Below are the code and all the weights of a small trained network. Each question names an input and a class and asks about switching units off, where a switched-off unit gives its printed mean instead of its output.

import numpy as np


def w(rows, s, z=0):
    codes = np.array(rows[::2]) - 128.0
    scale = np.full(codes.shape[1], s)
    scale[-1] = z or s
    return codes * scale


def norm(h):
    return h / np.sqrt((h * h).mean(-1, keepdims=True) + 1e-5)


def f(y):
    return y / 2 * (1 + np.tanh(0.7978845608 * (y + 0.044715 * y**3)))


def log_softmax(a):
    a = a - a.max(-1, keepdims=True)
    return a - np.log(np.exp(a).sum(-1, keepdims=True))


def net(x, mask):
    res = np.array(x, float).reshape(1, 3) / 4 @ E
    u = 0
    for l in range(2):
        y = f(norm(res) @ A[l][:, :-1].T + A[l][:, -1])
        res = res + np.where(mask[u : u + 10], y, B[l][:, -1]) @ B[l][:, :-1]
        u += 10
    return log_softmax(norm(res)[-1] @ U[:, :-1].T + U[:, -1])


A, B = {}, {}
E = w([
[155,137,188,186,248,132,98,67],'x0',
[198,148,118,225,84,26,166,139],'x1',
[165,173,196,174,59,224,66,188],'x2',
],0.0015)
A[0] = w([
[172,127,177,196,235,144,77,12,58],'0.n1',
[216,151,231,156,55,228,57,210,65],'0.n2',
[138,124,119,124,133,126,110,139,126],'0.n3',
[98,120,36,69,24,121,145,212,46],'0.n4',
[116,32,74,78,180,61,190,80,15],'0.n5',
[191,229,106,243,92,5,199,171,63],'0.n6',
[87,119,27,75,22,128,148,184,81],'0.n7',
[158,126,177,183,214,129,64,30,36],'0.n8',
[126,41,69,66,176,61,193,59,7],'0.n9',
[11,143,122,14,181,231,87,117,58],'0.n10',
],0.0025,0.0012)
B[0] = w([
[121,145,176,70,117,95,213,240,199],'0.n1',
[3,202,2,159,171,69,122,59,220],'0.n2',
[126,127,123,132,132,131,142,126,127],'0.n3',
[147,164,222,120,228,101,185,169,226],'0.n4',
[76,226,93,195,94,197,61,144,197],'0.n5',
[153,20,118,49,104,237,64,58,224],'0.n6',
[135,149,222,111,180,91,181,183,235],'0.n7',
[123,140,155,74,116,97,192,214,167],'0.n8',
[67,227,107,210,84,182,42,139,202],'0.n9',
[246,30,104,166,52,110,112,56,250],'0.n10',
],0.0027,0.0017)
A[1] = w([
[152,139,181,152,215,118,115,129,92],'1.n1',
[226,46,108,184,83,100,125,96,81],'1.n2',
[157,3,133,80,121,195,79,74,70],'1.n3',
[53,128,39,93,171,66,160,59,53],'1.n4',
[57,226,52,176,132,139,65,118,7],'1.n5',
[70,212,97,173,110,159,55,116,67],'1.n6',
[158,151,172,151,93,188,91,160,112],'1.n7',
[112,156,178,71,117,106,211,227,75],'1.n8',
[145,136,180,157,207,129,119,125,89],'1.n9',
[174,123,105,185,109,95,144,137,118],'1.n10',
],0.0035,0.0019)
B[1] = w([
[110,139,147,85,24,122,178,180,135],'1.n1',
[161,96,121,65,161,209,44,53,170],'1.n2',
[255,73,109,128,93,124,48,49,226],'1.n3',
[86,178,99,231,108,147,122,120,151],'1.n4',
[27,134,38,220,114,120,150,97,208],'1.n5',
[46,133,53,201,173,66,174,103,196],'1.n6',
[86,145,58,189,202,60,164,80,131],'1.n7',
[150,144,203,127,173,120,153,168,252],'1.n8',
[121,139,145,79,33,102,182,187,128],'1.n9',
[124,96,129,96,150,191,72,96,126],'1.n10',
],0.0029,0.0021)
U = w([
[23,172,51,228,134,113,134,111,254],'0',
[230,59,125,87,113,166,50,63,119],'1',
[136,156,238,74,131,98,209,255,23],'2',
],0.0079,0.00022)

Each question gives the input, the list of numbers given to net, and the class t.
The units are the neurons (one row each of A and B). Each row of codes is followed by its name. A weight is (code - 128) times the scale printed after its matrix; where a second scale follows, it is the last column's (A, B and U).
mask holds one flag per neuron, layer by layer. A switched-off neuron (its flag False) gives its mean, the last column of its row in B, instead of its output. The means were averaged over made-up inputs and are rounded, as every weight is.
A unit's drop is (log p(t) with every unit on - log p(t) with that unit switched off) / (log p(t) with every unit on - log p(t) with every unit switched off).
The circuit of an input: a set's keep is (log p(t) with only the set's units on - log p(t) with every unit switched off) / (log p(t) with every unit on - log p(t) with every unit switched off). Starting from the 12 units with the biggest drops (on a tie, the unit counted first), units are removed one at a time, each time the one whose removal leaves the highest keep (on an exact tie, the one counted first), for as long as the keep stays at least 0.8.
circuit, biggest first: the units of the circuit, biggest drop first
top k neurons: the k neurons with the biggest drops, biggest first
k most important neurons of layer l: the k neurons of layer l with the biggest drops, biggest first
drop when u is switched off: that unit's drop, to one decimal
input [-4,4,7], class 0: circuit, biggest first => [0.n2]
input [6,3,5], class 2: top 2 neurons => [0.n1; 0.n9]
input [8,-6,3], class 2: top 2 neurons => [0.n1; 0.n6]
input [-2,-5,-4], class 1: top 2 neurons => [0.n10; 0.n2]
input [-8,8,-3], class 1: top 4 neurons => [0.n6; 0.n1; 0.n8; 1.n2]
input [3,3,2], class 1: top 3 neurons => [0.n6; 0.n4; 0.n7]
input [-7,7,6], class 1: circuit, biggest first => [0.n6; 1.n2]
input [7,-5,-1], class 2: 3 most important neurons of layer 0 => [0.n1; 0.n6; 0.n8]
input [-1,6,8], class 0: 2 most important neurons of layer 0 => [0.n2; 0.n10]
input [8,-6,-7], class 2: 4 most important neurons of layer 1 => [1.n5; 1.n9; 1.n1; 1.n6]
input [-8,-6,-6], class 2: top 3 neurons => [0.n7; 0.n2; 0.n6]
input [4,5,-4], class 1: top 2 neurons => [0.n6; 0.n2]
input [-7,8,-6], class 1: 3 most important neurons of layer 0 => [0.n6; 0.n2; 0.n1]
input [-7,-4,7], class 0: top 3 neurons => [0.n2; 0.n1; 0.n8]
input [-2,-2,0], class 1: circuit, biggest first => [0.n10]
input [6,6,-5], class 1: top 3 neurons => [0.n2; 0.n6; 0.n4]
input [-8,3,-6], class 2: 2 most important neurons of layer 0 => [0.n7; 0.n2]
input [8,-5,-2], class 2: 2 most important neurons of layer 0 => [0.n1; 0.n6]
input [6,-1,8], class 0: drop when 0.n2 is switched off => 2.5
input [6,-2,4], class 2: circuit, biggest first => [0.n1]
input [3,-2,6], class 0: drop when 0.n2 is switched off => 0.4
input [-1,-5,7], class 0: drop when 0.n2 is switched off => 2.4
input [2,-1,4], class 0: drop when 0.n2 is switched off => 2.1
